5170  4082  6500  6248  3408  6716  6194  9835  5895  4706
5470  4998  4944  7380  5747  4897  6465  2753  4589  8665
4779  9284  3745  8746  7226  4919  7096  6594  7400  5487
7043  6782  4523  7496  3824  7145  9960  5832  5314  5602
8339  7538  5246  4785  8816  9548  5262  8597  6805  7148
: 4779

 41   14  -11  -29   17  -25   25
-47  -24  -44  -23   19  -46  -23
-19   24  -19   -8   11   38   -2
 18   14   -4   19  -21  -32   -4
-20   34    4    5    9   28  -35
 19   36  -46   40   17  -36  -39
-41   25   13  -14   14  -32   -4
 -6  -21    6  -49  -11  -30  -20
-32  -12  -41   36  -28   14   28
: -41

1553  1458  1485  1747  1863  2385  3509  5166  6583  7567  7999  8158  8316  8282
1441  1449  1508  1499  1643  1968  2545  3953  5677  6885  7792  8036  8074  8257
1459  1485  1513  1567  1521  1789  2168  3152  4696  6319  7348  8098  8131  8271
3619  5381  6884  7779  7985  8107  8165  8252  8378  8336  8274  8354  8150  8259
1569  1534  1724  1956  2829  4049  5973  7167  7912  8198  8128  8186  8351  8246
1485  1442  1475  1558  1672  2256  3142  4579  6181  7393  7824  8046  8202  8224
1492  1446  1389  1566  1747  2085  2987  4308  6054  7187  7790  8213  8112  8360
1431  1310  1472  1464  1491  1531  1653  1616  1550  1796  2650  3562  5384  6737
2196  3089  4595  6456  7378  7977  8055  8265  8191  8313  8308  8375  8224  8376
1406  1500  1493  1547  1509  1599  2093  2789  4209  5951  7100  7860  8178  8254
1528  1647  1702  2092  2907  4509  6102  7318  8021  8141  8091  8248  8334  8259
1676  1764  2066  3110  4695  6408  7398  7959  8197  8206  8336  8285  8330  8192
: 1406

 37   21   56   82  141  112  179  152
173   98  118   93   53  107  178  200
102   59  100   66  169   35  122   88
223  177  143  110   21  167  141  184
189  223  160  116  103   62   46   81
171  112  126  110   90  160  141  134
 51   91  118  152  166  151  110   83
: 189

284  289  306  755  732  395  666  264
724  806  740  265  231  714  259  781
685  685  665  361  471  495  399  562
330  259  262  751  671  361  692  417
703  625  644  383  339  531  430  637
390  343  353  744  541  412  541  454
240  277  296  781  738  349  770  230
274  253  235  764  756  323  702  306
673  781  729  281  303  757  358  684
307  275  284  720  718  246  763  326
329  282  319  702  602  336  699  352
296  285  277  730  694  319  667  334
: 307

3  3  4  4  4  3  3
4  4  7  2  6  5  5
7  7  5  5  7  7  8
5  5  4  2  4  5  5
3  3  6  2  5  5  4
: 7

 710   730   716   677  -678   702  -603   711   722   706    18   724   716  -673  -665   701
 736   758   743   703  -664   729  -618   738   750   733    33   752   743  -659  -652   728
 668   691   676   639  -585   663  -589   669   683   666     4   683   675  -579  -575   661
 716   735   721   683  -684   708  -590   717   729   712     5   731   722  -679  -672   707
 664   685   672   634  -621   658  -632   665   677   662    47   678   669  -617  -609   656
 686   705   692   654  -654   678  -592   687   698   682     7   700   692  -649  -642   677
: 716

6711  7625  4036  7057  3807  6820
6202  6666  4868  6295  4757  6227
7445  4192  4731  5429  6498  6826
6116  6503  5008  6166  4917  6127
6414  7064  4522  6611  4362  6473
7564  4107  4677  5427  6560  6888
6608  4794  5112  5443  6062  6390
7871  9811  2140  8793  1644  8172
6132  6534  4982  6190  4887  6146
: 6608

-123  -555   -50  -520   216  -138   123   -67  -142   232
-739  -518   416  -560  -186  -192  -148    16  -194  -135
 -24  -258  -134  -233   197  -531   -65  -388  -535   270
  93   132  -293   152   614  -195   535   210  -267   518
-325    87   399    64   -22  -357   118   221  -414   -81
 270  -155  -703  -128  -110   239  -265  -430   279   -63
: 93
---
[[-0.64 -7.62  5.03  1.06  2.13  0.29]
 [-1.22 -1.40  2.36 -0.15  2.09  0.61]
 [-0.21 -4.77  3.43  0.89  2.69  0.55]] 2.09

[[ 6.95 -2.99 -1.68  2.45]
 [-1.76 -4.06  7.16  7.87]] 7.16

[[ 7.70  2.32  5.10 -3.01  4.44 -1.71]
 [-1.76  1.33 -5.90  5.04  6.17 -7.69]] 6.17

[[-0.86  6.71  2.14  4.79  6.84 -1.94  0.60]
 [ 0.94 -3.34  1.27  0.70 -3.94  0.75 -1.04]
 [ 5.17 -0.20  4.76  1.76 -0.73  3.79  4.62]] 0.75

[[-0.68 -1.21  1.88 -5.11]
 [-5.57 -0.24  0.08  1.23]
 [ 5.93  0.44 -0.23 -0.72]] 0.08

[[-6.97 -7.15 -0.01  6.65 -7.21 -6.98 -7.10]
 [ 7.16  7.20  0.00 -7.06  7.28  7.24  7.35]
 [-7.24 -7.21  0.02  7.09 -7.58 -7.46 -7.32]] 7.24

[[-0.06 -6.49  1.49  0.04]
 [-2.62 -4.41  1.79  1.34]] 1.79
---
[[-2.08 -1.35  1.96 -2.33  4.50]
 [-3.15 -4.01  5.35 -5.30  4.48]
 [-6.14 -3.40  6.04 -4.34  3.39]] -> -1.35

[-3.21 -0.09  0.39 -4.35  0.67  8.25] -> -0.09

[ 5.60 -0.26  0.36 -7.03  2.51  7.07] -> -0.26

[[ 0.36  0.93 -4.48 -4.98 -4.33  2.36  1.98]
 [ 5.82  3.77 -0.07 -4.11 -8.07  1.50  1.78]
 [ 3.62 -0.38  2.41  1.50 -2.07 -1.54 -0.77]] -> 0.93

[-0.49 -1.45 -7.51  0.48 -6.47 -1.72] -> -1.45

[ 0.48 -1.32  3.28  6.91 -2.60] -> -1.32

[8.25 0.86 0.97 4.13 6.14 3.35 1.43] -> 0.86

[-0.80 -0.63  2.84  7.44  6.84] -> -0.63
---
[-0.041, -0.118, 0.052, 0.006, 0.096, 0.109, 0.025] yields -0.041, 0.025
[[-0.723, 0.303, 0.725, 0.712, 1.224, 0.915], [1.959, 1.125, 0.827, 0.680, 0.860, 0.460], [-0.135, -1.407, 0.438, 1.039, 1.488, 1.580]] yields -0.723, 1.580
[-0.12, 0.14, -0.05, 0.04] yields -0.12, 0.04
[-137.84, 101.69, -49.57, 45.36, 71.16] yields -137.84, 71.16
[-0.09, 0.10, -0.02, 0.03] yields -0.09, 0.03
[-129.152, -161.870, -62.979, 105.192, -90.005, -118.102] yields -129.152, -118.102
